Here is a tiny trained network, its code and every weight. The questions are about switching its units off for an input and a class, where a switched-off unit gives its printed mean instead of its output.

import numpy as np


def w(rows, s, z=0):
    codes = np.array(rows[::2]) - 128.0
    scale = np.full(codes.shape[1], s)
    scale[-1] = z or s
    return codes * scale


def f(y):
    return y / 2 * (1 + np.tanh(0.7978845608 * (y + 0.044715 * y**3)))


def log_softmax(a):
    a = a - a.max(-1, keepdims=True)
    return a - np.log(np.exp(a).sum(-1, keepdims=True))


def net(x, mask):
    res = np.array(x, float).reshape(1, 5) / 4 @ E
    y = f(res @ A[0][:, :-1].T + A[0][:, -1])
    res = res + np.where(mask, y, B[0][:, -1]) @ B[0][:, :-1]
    return log_softmax(res[-1] @ U[:, :-1].T + U[:, -1])


A, B = {}, {}
E = w([
[225,49,114,183,232,65,127],'x0',
[119,60,15,135,141,235,145],'x1',
[51,195,211,114,249,223,255],'x2',
[203,203,231,183,38,64,157],'x3',
[186,218,188,76,195,224,98],'x4',
],0.009)
A[0] = w([
[157,100,120,152,165,126,154,2],'N1',
[89,181,113,62,165,231,118,158],'N2',
[66,183,173,131,124,67,146,163],'N3',
[180,199,170,172,148,80,154,121],'N4',
[98,161,167,100,159,197,135,177],'N5',
[92,162,109,107,186,219,172,65],'N6',
[140,104,150,192,93,119,136,137],'N7',
[92,101,139,217,108,70,203,127],'N8',
[163,144,145,158,49,104,115,163],'N9',
[133,149,156,73,134,203,165,171],'N10',
[99,149,242,126,160,48,139,74],'N11',
[103,75,96,95,194,138,157,33],'N12',
[80,49,9,85,86,160,73,115],'N13',
[135,141,111,122,96,149,142,59],'N14',
[173,123,205,165,81,106,158,58],'N15',
[44,95,92,92,108,128,217,101],'N16',
[242,148,138,112,100,132,120,70],'N17',
[183,76,76,129,166,156,91,84],'N18',
[155,215,134,85,31,100,97,131],'N19',
[130,200,143,104,37,92,89,106],'N20',
],0.013,0.0055)
B[0] = w([
[99,187,161,135,109,135,132,143],'N1',
[123,175,187,176,121,230,196,239],'N2',
[194,158,51,81,165,83,117,183],'N3',
[126,103,64,69,111,99,35,192],'N4',
[159,179,156,207,203,181,205,213],'N5',
[100,91,182,146,115,207,235,224],'N6',
[113,159,24,119,120,140,181,161],'N7',
[167,226,134,167,119,163,175,186],'N8',
[113,23,97,121,63,155,135,192],'N9',
[144,165,85,128,110,219,160,205],'N10',
[148,119,30,160,71,46,121,196],'N11',
[92,92,130,199,18,162,176,183],'N12',
[123,40,11,145,2,81,31,254],'N13',
[131,149,76,142,145,123,138,133],'N14',
[78,80,99,182,34,118,117,176],'N15',
[201,149,41,56,108,35,84,197],'N16',
[119,88,98,102,139,36,16,172],'N17',
[164,235,79,88,139,65,42,186],'N18',
[100,77,204,131,107,247,168,203],'N19',
[57,99,175,146,155,240,178,197],'N20',
],0.0081,0.02)
U = w([
[152,208,142,184,156,189,179,144],'0',
[123,41,99,187,93,179,131,109],'1',
[138,93,211,160,158,34,170,1],'2',
[166,80,62,162,112,30,68,214],'3',
[149,110,222,17,220,108,1,66],'4',
],0.0093,0.0061)

Each question gives the input, the list of numbers given to net, and the class t.
The units are the neurons (one row each of A and B). Each row of codes is followed by its name. A weight is (code - 128) times the scale printed after its matrix; where a second scale follows, it is the last column's (A, B and U).
mask holds one flag per neuron, in row order. A switched-off neuron (its flag False) gives its mean, the last column of its row in B, instead of its output. The means were averaged over made-up inputs and are rounded, as every weight is.
A unit's drop is (log p(t) with every unit on - log p(t) with that unit switched off) / (log p(t) with every unit on - log p(t) with every unit switched off).
unit that matters most: the unit with the biggest drop
top k neurons: the k neurons with the biggest drops, biggest first
drop when u is switched off: that unit's drop, to one decimal
input [8,-6,-2,-8,6], class 4: unit that matters most	N13
input [-2,0,-7,-3,4], class 3: top 2 neurons	(N6; N2)
input [-3,8,-1,-3,6], class 0: top 2 neurons	(N2; N5)
input [4,0,8,4,-3], class 0: top 3 neurons	(N13; N8; N17)
input [-5,0,-3,-3,-2], class 3: top 3 neurons	(N6; N2; N13)
input [-7,7,3,8,-5], class 0: top 2 neurons	(N13; N8)
input [-6,-5,3,-4,-5], class 0: top 3 neurons	(N13; N4; N17)
input [5,-2,-8,7,-8], class 1: top 2 neurons	(N20; N19)
input [7,0,0,-2,6], class 4: drop when N18 is switched off	0.1
input [4,4,-6,3,8], class 3: drop when N2 is switched off	0.2
input [0,7,0,4,3], class 0: drop when N13 is switched off	0.3
